Below are the code and all the weights of a small trained network. Each question names an input and a class and asks about switching units off, where a switched-off unit gives its printed mean instead of its output.

import numpy as np


def w(rows, s, z=0):
    codes = np.array(rows[::2]) - 128.0
    scale = np.full(codes.shape[1], s)
    scale[-1] = z or s
    return codes * scale


def norm(h):
    return h / np.sqrt((h * h).mean(-1, keepdims=True) + 1e-5)


def f(y):
    return y / 2 * (1 + np.tanh(0.7978845608 * (y + 0.044715 * y**3)))


def log_softmax(a):
    a = a - a.max(-1, keepdims=True)
    return a - np.log(np.exp(a).sum(-1, keepdims=True))


def net(x, mask):
    res = np.array(x, float).reshape(1, 6) / 4 @ E
    u = 0
    for l in range(4):
        y = f(norm(res) @ A[l][:, :-1].T + A[l][:, -1])
        res = res + np.where(mask[u : u + 7], y, B[l][:, -1]) @ B[l][:, :-1]
        u += 7
    return log_softmax(norm(res)[-1] @ U[:, :-1].T + U[:, -1])


A, B = {}, {}
E = w([
[129,128,128,127,128,129,128],'x0',
[101,202,209,188,98,167,184],'x1',
[249,135,172,245,100,98,16],'x2',
[174,103,108,122,74,151,167],'x3',
[233,187,224,7,182,105,152],'x4',
[128,88,147,157,146,77,176],'x5',
],0.012)
A[0] = w([
[116,197,179,173,104,159,181,2],'0.n1',
[141,200,90,71,97,245,58,65],'0.n2',
[221,93,90,120,21,172,219,45],'0.n3',
[55,170,161,143,222,89,71,19],'0.n4',
[102,91,117,160,94,155,117,44],'0.n5',
[155,42,165,185,187,25,254,65],'0.n6',
[156,94,74,92,158,109,103,1],'0.n7',
],0.016,0.0098)
B[0] = w([
[85,102,243,166,118,112,140,181],'0.n1',
[104,202,130,84,31,85,50,209],'0.n2',
[77,135,151,119,253,199,54,225],'0.n3',
[88,123,144,112,227,217,47,181],'0.n4',
[113,191,68,149,138,81,134,165],'0.n5',
[118,212,117,74,24,133,43,254],'0.n6',
[116,41,149,121,133,79,117,153],'0.n7',
],0.024,0.0054)
A[1] = w([
[209,174,177,59,165,117,169,27],'1.n1',
[111,133,125,54,128,152,204,15],'1.n2',
[172,55,87,70,131,88,106,2],'1.n3',
[254,145,144,174,129,141,109,81],'1.n4',
[171,139,143,100,128,102,117,84],'1.n5',
[142,124,121,106,113,132,169,18],'1.n6',
[129,117,131,115,192,114,86,97],'1.n7',
],0.027,0.0051)
B[1] = w([
[225,220,103,128,199,207,168,238],'1.n1',
[7,104,142,129,170,22,119,189],'1.n2',
[224,73,159,94,51,134,174,198],'1.n3',
[9,79,166,151,185,4,113,220],'1.n4',
[144,192,79,146,156,131,135,195],'1.n5',
[88,60,158,132,131,150,122,126],'1.n6',
[158,66,115,100,129,174,102,255],'1.n7',
],0.026,0.0091)
A[2] = w([
[34,123,112,27,135,129,237,82],'2.n1',
[110,155,84,147,57,100,101,82],'2.n2',
[83,92,154,140,199,240,74,14],'2.n3',
[77,57,18,251,89,162,186,92],'2.n4',
[191,66,63,123,102,124,123,73],'2.n5',
[92,151,254,211,108,201,229,35],'2.n6',
[129,69,153,184,183,75,87,5],'2.n7',
],0.024,0.003)
B[2] = w([
[64,95,138,176,164,53,65,191],'2.n1',
[175,199,95,134,120,117,94,185],'2.n2',
[112,82,72,102,127,188,106,249],'2.n3',
[188,205,129,87,212,172,186,184],'2.n4',
[164,74,192,99,99,106,144,179],'2.n5',
[255,41,196,97,84,84,144,175],'2.n6',
[31,108,89,100,152,80,135,195],'2.n7',
],0.028,0.016)
A[3] = w([
[134,127,218,208,93,115,102,49],'3.n1',
[95,104,239,209,107,163,202,162],'3.n2',
[85,112,145,187,104,158,181,63],'3.n3',
[124,154,110,174,124,160,224,152],'3.n4',
[162,169,108,208,187,198,236,3],'3.n5',
[190,57,115,173,63,84,252,179],'3.n6',
[95,152,113,46,22,160,173,120],'3.n7',
],0.022,0.0028)
B[3] = w([
[123,123,52,129,96,94,147,165],'3.n1',
[144,84,108,128,117,141,137,151],'3.n2',
[115,139,164,36,156,123,109,119],'3.n3',
[144,128,95,153,135,138,124,143],'3.n4',
[200,174,5,108,138,124,183,213],'3.n5',
[180,88,136,251,124,120,125,254],'3.n6',
[139,129,153,221,131,120,106,201],'3.n7',
],0.028,0.0069)
U = w([
[30,104,123,151,179,38,112,127],'0',
[212,67,180,106,93,95,144,152],'1',
[187,232,118,98,232,181,189,119],'2',
[109,91,101,73,152,218,61,124],'3',
[122,227,139,116,41,102,37,93],'4',
[137,125,102,145,132,131,106,252],'5',
[93,151,136,142,90,179,176,86],'6',
[43,159,143,183,51,211,251,29],'7',
],0.013)

Each question gives the input, the list of numbers given to net, and the class t.
The units are the neurons (one row each of A and B). Each row of codes is followed by its name. A weight is (code - 128) times the scale printed after its matrix; where a second scale follows, it is the last column's (A, B and U).
mask holds one flag per neuron, layer by layer. A switched-off neuron (its flag False) gives its mean, the last column of its row in B, instead of its output. The means were averaged over made-up inputs and are rounded, as every weight is.
A unit's drop is (log p(t) with every unit on - log p(t) with that unit switched off) / (log p(t) with every unit on - log p(t) with every unit switched off).
The circuit of an input: a set's keep is (log p(t) with only the set's units on - log p(t) with every unit switched off) / (log p(t) with every unit on - log p(t) with every unit switched off). Starting from the 12 units with the biggest drops (on a tie, the unit counted first), units are removed one at a time, each time the one whose removal leaves the highest keep (on an exact tie, the one counted first), for as long as the keep stays at least 0.8.
circuit, biggest first: the units of the circuit, biggest drop first
unit that matters most: the unit with the biggest drop
top k neurons: the k neurons with the biggest drops, biggest first
k most important neurons of layer l: the k neurons of layer l with the biggest drops, biggest first
input [-3,3,8,-7,6,-1], class 0: unit that matters most => 1.n4
input [-7,-7,2,6,-2,6], class 1: top 4 neurons => 0.n7, 1.n3, 2.n5, 0.n4
input [5,-7,3,-7,1,2], class 1: 2 most important neurons of layer 0 => 0.n7, 0.n3
input [6,-1,2,-7,5,2], class 3: circuit, biggest first => 0.n4, 2.n3
input [-4,0,-5,-7,6,0], class 3: circuit, biggest first => 0.n4, 2.n3
input [-3,-8,8,-1,2,6], class 0: top 3 neurons => 1.n4, 2.n7, 2.n6
input [0,1,5,-2,5,-6], class 4: top 4 neurons => 0.n2, 2.n4, 1.n4, 3.n5
input [8,8,1,-1,-6,7], class 1: 2 most important neurons of layer 0 => 0.n1, 0.n2
input [2,-6,1,-3,5,5], class 1: top 4 neurons => 0.n7, 1.n3, 2.n5, 0.n2
input [4,-1,-3,3,-4,0], class 2: top 3 neurons => 2.n4, 0.n5, 1.n4
input [-1,-8,-8,-5,2,0], class 0: top 3 neurons => 1.n2, 2.n1, 2.n6
input [4,-6,-4,-3,2,-6], class 1: top 3 neurons => 0.n7, 1.n3, 0.n6
input [-2,5,-3,6,-5,7], class 4: top 2 neurons => 0.n6, 1.n7
input [3,-2,7,-5,1,-6], class 0: circuit, biggest first => 1.n4
input [0,7,-4,-2,0,8], class 4: 2 most important neurons of layer 1 => 1.n1, 1.n3
input [2,-2,-8,-1,7,-8], class 0: top 3 neurons => 1.n2, 2.n1, 0.n6
input [-3,2,4,-3,-2,3], class 0: 2 most important neurons of layer 0 => 0.n3, 0.n2
input [-4,-8,7,4,-2,7], class 1: 2 most important neurons of layer 1 => 1.n3, 1.n2
input [-5,3,-8,6,4,5], class 0: top 2 neurons => 1.n2, 2.n1
input [-4,-5,4,6,3,2], class 3: top 3 neurons => 0.n3, 2.n3, 2.n6
input [-3,-1,8,-5,-3,2], class 0: top neuron => 1.n4
input [-7,7,7,2,5,5], class 0: 2 most important neurons of layer 1 => 1.n4, 1.n3
input [-7,1,4,-7,6,-5], class 3: 2 most important neurons of layer 1 => 1.n7, 1.n4
input [0,0,6,5,0,-5], class 0: top 2 neurons => 1.n4, 0.n6
input [4,0,0,6,7,-6], class 2: 2 most important neurons of layer 1 => 1.n1, 1.n5
input [-3,7,2,-3,-4,-7], class 1: 2 most important neurons of layer 0 => 0.n1, 0.n6
